Below are the code and all the weights of a small trained network. Each question names an input and a class and asks about switching units off, where a switched-off unit gives its printed mean instead of its output.

import numpy as np


def w(rows, s, z=0):
    codes = np.array(rows[::2]) - 128.0
    scale = np.full(codes.shape[1], s)
    scale[-1] = z or s
    return codes * scale


def f(y):
    return np.maximum(y, 0)


def log_softmax(a):
    a = a - a.max(-1, keepdims=True)
    return a - np.log(np.exp(a).sum(-1, keepdims=True))


def net(x, mask):
    res = np.array(x, float).reshape(1, 7) / 4 @ E
    y = f(res @ A[0][:, :-1].T + A[0][:, -1])
    res = res + np.where(mask, y, B[0][:, -1]) @ B[0][:, :-1]
    return log_softmax(res[-1] @ U[:, :-1].T + U[:, -1])


A, B = {}, {}
E = w([
[139,137,147],'x0',
[133,132,137],'x1',
[111,2,188],'x2',
[133,132,136],'x3',
[228,99,101],'x4',
[128,128,128],'x5',
[127,127,126],'x6',
],0.019)
A[0] = w([
[229,89,116,34],'n0',
[199,70,109,13],'n1',
[193,73,115,50],'n2',
[132,44,171,139],'n3',
[53,117,183,3],'n4',
[100,5,195,133],'n5',
],0.015,0.0028)
B[0] = w([
[78,137,200,188],'n0',
[105,90,212,177],'n1',
[101,8,242,175],'n2',
[236,219,11,209],'n3',
[2,42,233,189],'n4',
[174,209,85,253],'n5',
],0.008,0.026)
U = w([
[218,199,91,254],'0',
[52,26,247,2],'1',
],0.014,0.00016)

Each question gives the input, the list of numbers given to net, and the class t.
The units are the neurons (one row each of A and B). Each row of codes is followed by its name. A weight is (code - 128) times the scale printed after its matrix; where a second scale follows, it is the last column's (A, B and U).
mask holds one flag per neuron, in row order. A switched-off neuron (its flag False) gives its mean, the last column of its row in B, instead of its output. The means were averaged over made-up inputs and are rounded, as every weight is.
A unit's drop is (log p(t) with every unit on - log p(t) with that unit switched off) / (log p(t) with every unit on - log p(t) with every unit switched off).
The circuit of an input: a set's keep is (log p(t) with only the set's units on - log p(t) with every unit switched off) / (log p(t) with every unit on - log p(t) with every unit switched off). Starting from all 6 units, units are removed one at a time, each time the one whose removal leaves the highest keep (on an exact tie, the one counted first), for as long as the keep stays at least 0.8.
units of the circuit, in order: the units of the circuit, biggest drop first
top k neurons: the k neurons with the biggest drops, biggest first
drop when u is switched off: that unit's drop, to one decimal
input [-3,1,8,4,-7,1,7], class 0: units of the circuit, in order	(n5)
input [0,-3,5,8,5,7,-3], class 0: top 2 neurons	(n3, n5)
input [6,6,7,-8,0,8,0], class 0: top 2 neurons	(n3, n5)
input [2,6,-6,5,7,6,8], class 1: units of the circuit, in order	(n3, n5)
input [8,5,1,-7,-1,1,-1], class 0: top 2 neurons	(n2, n4)
input [-2,-3,6,1,4,-8,-4], class 0: top 2 neurons	(n3, n5)
input [-7,-2,6,8,-6,-4,8], class 0: top 3 neurons	(n5, n3, n2)
input [-7,4,8,-7,-4,5,-2], class 0: drop when n3 is switched off	0.3
input [-3,-7,4,2,-1,6,-6], class 0: drop when n0 is switched off	0.0
input [-6,-6,-1,-2,-2,-6,5], class 1: drop when n2 is switched off	-0.1
input [-3,7,-5,2,-7,-2,8], class 1: drop when n3 is switched off	1.1
